Here is a tiny trained network, its code and every weight. The questions are about switching its units off for an input and a class, where a switched-off unit gives its printed mean instead of its output.

import numpy as np


def w(rows, s, z=0):
    codes = np.array(rows[::2]) - 128.0
    scale = np.full(codes.shape[1], s)
    scale[-1] = z or s
    return codes * scale


def norm(h):
    return h / np.sqrt((h * h).mean(-1, keepdims=True) + 1e-5)


def f(y):
    return y / 2 * (1 + np.tanh(0.7978845608 * (y + 0.044715 * y**3)))


def log_softmax(a):
    a = a - a.max(-1, keepdims=True)
    return a - np.log(np.exp(a).sum(-1, keepdims=True))


def net(x, mask):
    res = np.array(x, float).reshape(1, 7) / 4 @ E
    u = 0
    for l in range(2):
        y = f(norm(res) @ A[l][:, :-1].T + A[l][:, -1])
        res = res + np.where(mask[u : u + 5], y, B[l][:, -1]) @ B[l][:, :-1]
        u += 5
    return log_softmax(norm(res)[-1] @ U[:, :-1].T + U[:, -1])


A, B = {}, {}
E = w([
[147,186,67],'x0',
[125,143,135],'x1',
[130,115,125],'x2',
[132,126,125],'x3',
[145,87,118],'x4',
[8,100,93],'x5',
[135,119,124],'x6',
],0.011)
A[0] = w([
[223,136,146,4],'0.n0',
[178,157,190,8],'0.n1',
[154,2,253,64],'0.n2',
[166,183,230,105],'0.n3',
[198,143,119,167],'0.n4',
],0.0095,0.0017)
B[0] = w([
[94,132,85,202],'0.n0',
[221,115,66,163],'0.n1',
[62,221,196,253],'0.n2',
[110,2,197,190],'0.n3',
[104,59,109,196],'0.n4',
],0.0063,0.0047)
A[1] = w([
[137,103,80,130],'1.n0',
[171,181,50,98],'1.n1',
[155,190,22,54],'1.n2',
[248,121,173,72],'1.n3',
[107,102,182,253],'1.n4',
],0.015,0.0028)
B[1] = w([
[128,91,180,155],'1.n0',
[164,175,207,218],'1.n1',
[199,144,157,236],'1.n2',
[85,63,12,254],'1.n3',
[236,158,108,211],'1.n4',
],0.011,0.0066)
U = w([
[41,93,4,252],'0',
[151,167,254,4],'1',
],0.0085,0.0026)

Each question gives the input, the list of numbers given to net, and the class t.
The units are the neurons (one row each of A and B). Each row of codes is followed by its name. A weight is (code - 128) times the scale printed after its matrix; where a second scale follows, it is the last column's (A, B and U).
mask holds one flag per neuron, layer by layer. A switched-off neuron (its flag False) gives its mean, the last column of its row in B, instead of its output. The means were averaged over made-up inputs and are rounded, as every weight is.
A unit's drop is (log p(t) with every unit on - log p(t) with that unit switched off) / (log p(t) with every unit on - log p(t) with every unit switched off).
most important unit: the unit with the biggest drop
top k neurons: the k neurons with the biggest drops, biggest first
k most important neurons of layer l: the k neurons of layer l with the biggest drops, biggest first
drop when u is switched off: that unit's drop, to one decimal
input [1,2,3,5,-5,-1,-3], class 0: most important unit -> 0.n3
input [8,-8,-1,2,-1,7,2], class 1: 3 most important neurons of layer 0 -> 0.n3; 0.n4; 0.n0
input [-2,-4,5,2,5,1,-3], class 1: top 2 neurons -> 1.n3; 0.n2
input [-5,2,6,-3,7,4,-1], class 1: top 3 neurons -> 1.n3; 1.n4; 0.n2
input [7,-3,-4,6,6,6,-8], class 1: top 2 neurons -> 1.n3; 0.n3
input [-6,8,7,-6,7,-6,-4], class 0: 3 most important neurons of layer 1 -> 1.n3; 1.n1; 1.n2
input [1,-4,-8,-8,7,0,1], class 1: top 2 neurons -> 1.n3; 1.n0
input [2,-2,2,6,5,1,4], class 1: top 2 neurons -> 1.n3; 0.n3
input [-8,-8,-3,-2,-6,4,3], class 1: top 2 neurons -> 1.n3; 1.n4
input [8,5,-8,-4,-5,1,7], class 1: drop when 1.n1 is switched off -> 0.1
input [3,5,-5,-3,-2,2,3], class 1: drop when 1.n3 is switched off -> 0.2
input [3,8,6,-5,0,-7,4], class 0: drop when 1.n3 is switched off -> 0.6
